Below is a small trained network, with its code and all its weights. Each question gives an input and a target symbol and asks what happens when units are switched off, that is, made to give their printed mean instead of their output.

import numpy as np


def w(rows, s, z=0):
    codes = np.array(rows[::2]) - 128.0
    scale = np.full(codes.shape[1], s)
    scale[-1] = z or s
    return codes * scale


def f(y):
    return np.maximum(y, 0)


def softmax(a):
    e = np.exp(a - a.max(-1, keepdims=True))
    return e / e.sum(-1, keepdims=True)


def log_softmax(a):
    a = a - a.max(-1, keepdims=True)
    return a - np.log(np.exp(a).sum(-1, keepdims=True))


def net(x, mask):
    ids = ['αγδεζθλξπ'.index(c) for c in x.split()]
    T = len(ids)
    res = E[ids] + P[:T]
    u = 0
    for l in range(3):
        q, k, v = (res @ M[l].T for M in (Q, K, V))
        z = softmax(np.where(np.tri(T) > 0, q @ k.T / 3**0.5, -1e9)) @ v
        res = res + np.where(mask[u], z, O[l][:, -1]) @ O[l][:, :-1]
        u += 1
        y = f(res @ A[l][:, :-1].T + A[l][:, -1])
        res = res + np.where(mask[u : u + 8], y, B[l][:, -1]) @ B[l][:, :-1]
        u += 8
    return log_softmax(res[-1] @ U[:, :-1].T + U[:, -1])


Q, K, V, O, A, B = {}, {}, {}, {}, {}, {}
E = w([
[108,80,10,90,186,120],'α',
[44,111,92,163,80,73],'γ',
[104,43,115,91,189,137],'δ',
[144,75,136,72,171,13],'ε',
[90,133,198,191,116,106],'ζ',
[170,183,132,48,226,100],'θ',
[52,127,114,110,140,169],'λ',
[105,254,127,196,166,162],'ξ',
[163,234,137,164,61,105],'π',
],0.012)
P = w([
[253,46,63,214,42,167],'0',
[83,132,186,180,124,109],'1',
[85,130,176,180,129,108],'2',
[83,127,175,179,121,109],'3',
[88,134,183,172,128,110],'4',
[86,130,175,183,132,107],'5',
[84,129,172,175,131,106],'6',
],0.0047)
Q[0] = w([
[44,205,115,94,102,6],'0.h0',
[82,122,80,149,223,176],'0.h0',
[105,74,137,111,150,17],'0.h0',
],0.023)
K[0] = w([
[179,93,66,254,80,119],'0.h0',
[112,127,82,104,156,208],'0.h0',
[171,46,140,140,129,148],'0.h0',
],0.024)
V[0] = w([
[156,143,121,55,135,203],'0.h0',
[119,117,110,157,66,85],'0.h0',
[92,107,108,227,24,1],'0.h0',
],0.0042)
O[0] = w([
[173,67,112,189,168,87,55],'0.h0',
[101,156,132,72,80,158,172],'0.h0',
[56,205,139,3,28,198,251],'0.h0',
],0.0044,0.0023)
A[0] = w([
[227,173,77,106,143,155,51],'0.n0',
[171,168,160,114,96,123,3],'0.n1',
[59,130,153,113,187,170,201],'0.n2',
[162,156,104,96,203,80,74],'0.n3',
[123,43,243,193,127,189,142],'0.n4',
[74,122,75,147,100,250,142],'0.n5',
[67,44,129,108,190,202,115],'0.n6',
[127,3,132,35,206,174,29],'0.n7',
],0.0072,0.0022)
B[0] = w([
[168,90,180,190,125,202,148],'0.n0',
[95,113,74,100,112,101,142],'0.n1',
[106,145,162,161,179,112,251],'0.n2',
[128,164,138,21,117,147,194],'0.n3',
[99,159,254,100,120,133,191],'0.n4',
[117,86,127,94,223,208,204],'0.n5',
[173,140,112,175,234,85,194],'0.n6',
[133,231,85,186,42,10,216],'0.n7',
],0.0092,0.0031)
Q[1] = w([
[173,86,151,135,115,118],'1.h0',
[98,179,121,131,103,78],'1.h0',
[206,7,112,148,73,185],'1.h0',
],0.018)
K[1] = w([
[99,144,147,162,177,81],'1.h0',
[132,70,134,128,133,200],'1.h0',
[6,222,165,124,208,34],'1.h0',
],0.013)
V[1] = w([
[254,182,181,110,125,117],'1.h0',
[91,176,174,162,144,83],'1.h0',
[67,191,183,171,147,74],'1.h0',
],0.0081)
O[1] = w([
[148,254,169,44,143,83,253],'1.h0',
[123,147,204,183,153,57,41],'1.h0',
[121,116,221,221,157,44,7],'1.h0',
],0.0054,0.0018)
A[1] = w([
[28,106,164,90,141,188,220],'1.n0',
[76,192,81,105,207,147,186],'1.n1',
[74,77,126,230,125,151,218],'1.n2',
[4,218,43,208,73,107,237],'1.n3',
[39,5,137,119,200,104,173],'1.n4',
[254,123,83,138,82,96,7],'1.n5',
[185,216,171,119,114,98,169],'1.n6',
[43,65,96,18,176,51,171],'1.n7',
],0.0075,0.0014)
B[1] = w([
[191,134,190,36,104,212,215],'1.n0',
[227,153,113,109,198,155,252],'1.n1',
[108,68,183,175,187,130,183],'1.n2',
[214,73,114,243,60,200,254],'1.n3',
[184,49,159,120,115,26,190],'1.n4',
[38,103,163,82,165,113,144],'1.n5',
[35,255,127,160,111,75,246],'1.n6',
[201,92,103,113,17,103,255],'1.n7',
],0.0082,0.006)
Q[2] = w([
[1,82,45,97,183,142],'2.h0',
[158,140,140,129,113,134],'2.h0',
[135,125,127,143,129,129],'2.h0',
],0.035)
K[2] = w([
[250,174,194,155,103,80],'2.h0',
[108,120,91,127,145,152],'2.h0',
[123,117,120,115,130,114],'2.h0',
],0.02)
V[2] = w([
[40,130,129,103,1,143],'2.h0',
[123,78,217,6,147,88],'2.h0',
[92,82,31,90,112,40],'2.h0',
],0.0086)
O[2] = w([
[162,160,172,202,16,148,108],'2.h0',
[210,150,235,79,137,148,34],'2.h0',
[254,143,118,193,110,54,4],'2.h0',
],0.0076,0.0035)
A[2] = w([
[238,168,142,111,74,151,47],'2.n0',
[166,181,3,135,131,117,187],'2.n1',
[84,79,127,246,174,84,156],'2.n2',
[169,228,37,52,69,195,183],'2.n3',
[114,153,146,213,231,48,177],'2.n4',
[196,85,190,105,160,78,130],'2.n5',
[167,221,129,129,94,107,99],'2.n6',
[189,185,160,246,233,224,4],'2.n7',
],0.0059,0.0044)
B[2] = w([
[76,95,61,53,122,159,254],'2.n0',
[162,151,56,147,139,78,234],'2.n1',
[115,79,175,176,107,127,187],'2.n2',
[148,128,81,134,128,226,249],'2.n3',
[140,157,186,128,143,87,197],'2.n4',
[132,107,180,125,153,68,214],'2.n5',
[65,144,137,146,123,83,238],'2.n6',
[1,67,71,65,134,84,227],'2.n7',
],0.0097,0.008)
U = w([
[196,111,37,165,168,153,248],'α',
[136,31,101,141,62,193,136],'γ',
[124,178,126,198,176,89,115],'δ',
[97,126,74,20,28,67,78],'ε',
[76,165,204,96,87,180,175],'ζ',
[154,255,92,62,181,180,94],'θ',
[159,86,123,51,186,168,163],'λ',
[27,113,50,119,171,155,3],'ξ',
[119,203,66,197,81,201,227],'π',
],0.0056,0.0027)

Each question gives the input, a string of symbols that net reads in full, and the target symbol t.
The units are the heads (3 rows each of Q, K, V and O) and the neurons (one row each of A and B). Each row of codes is followed by its name. A weight is (code - 128) times the scale printed after its matrix; where a second scale follows, it is the last column's (O, A, B and U).
mask holds one flag per unit, layer by layer, with each layer's heads first. A switched-off unit (its flag False) gives its mean, the last column of its rows in O or B, instead of its output. The means were averaged over made-up inputs and are rounded, as every weight is.
A unit's drop is (log p(t) with every unit on - log p(t) with that unit switched off) / (log p(t) with every unit on - log p(t) with every unit switched off).
The circuit of an input: a set's keep is (log p(t) with only the set's units on - log p(t) with every unit switched off) / (log p(t) with every unit on - log p(t) with every unit switched off). Starting from the 12 units with the biggest drops (on a tie, the unit counted first), units are removed one at a time, each time the one whose removal leaves the highest keep (on an exact tie, the one counted first), for as long as the keep stays at least 0.8.
units of the circuit, in order: the units of the circuit, biggest drop first
unit that matters most: the unit with the biggest drop
top k neurons: the k neurons with the biggest drops, biggest first
top k neurons in layer l: the k neurons of layer l with the biggest drops, biggest first
input ζ ξ γ θ ε ξ, target ξ: top 2 neurons in layer 2 => [2.n7; 2.n5]
input δ α λ ξ λ λ ε, target δ: top 3 neurons => [1.n4; 0.n7; 1.n1]
input ξ ε ζ α δ, target δ: units of the circuit, in order => [0.n6; 2.n0; 1.h0]
input δ π ξ λ π ξ, target δ: unit that matters most => 1.n4
input ζ ε ξ ζ ξ ε ζ, target ζ: top 3 neurons => [1.n3; 0.n4; 1.n7]
input α ζ δ ξ, target ξ: units of the circuit, in order => [2.n7; 1.n7]
input α γ ζ ε ξ ε, target α: units of the circuit, in order => [2.h0; 1.h0; 2.n7]
input α ξ ε ε θ, target α: units of the circuit, in order => [2.h0; 1.h0; 2.n1]
input ε ζ ε δ ξ, target ε: top 3 neurons in layer 1 => [1.n5; 1.n3; 1.n1]
input ε ζ ζ ξ ε ε γ, target γ: units of the circuit, in order => [1.n6; 1.n3]
input ζ π ε ξ ε, target ζ: top 2 neurons => [1.n3; 1.n1]
input ξ ε ζ ε λ ζ, target ξ: top 2 neurons => [1.n7; 1.n4]
input ε α α δ θ, target ε: top 4 neurons => [1.n1; 2.n0; 1.n5; 2.n6]
input δ ε λ ε ξ γ, target δ: top 3 neurons => [1.n4; 0.n7; 2.n4]
input δ ε ξ ε δ λ, target δ: top 3 neurons in layer 1 => [1.n4; 1.n1; 1.n3]
input ζ ε α λ θ γ, target ζ: top neuron => [1.n7]
input ξ λ δ ε ξ ε π, target ξ: top 2 neurons => [1.n7; 1.n4]
input θ γ λ ε ξ, target θ: top 2 neurons => [1.n7; 0.n0]
input ζ λ ζ δ, target ζ: top 2 neurons in layer 1 => [1.n4; 1.n1]
input λ ξ θ ξ ζ α, target α: unit that matters most => 0.n7
input ζ ξ ζ δ ε λ, target λ: top 3 neurons in layer 1 => [1.n6; 1.n0; 1.n2]
input ε ξ ξ, target ε: top 3 neurons => [2.n7; 1.n3; 1.n1]
input δ ε π ξ ξ θ ξ, target δ: top 4 neurons in layer 1 => [1.n1; 1.n0; 1.n6; 1.n3]
input γ θ ε ζ ε θ π, target γ: top 3 neurons => [0.n5; 1.n6; 0.n7]
input λ α δ ε, target λ: top 2 neurons in layer 1 => [1.n6; 1.n4]
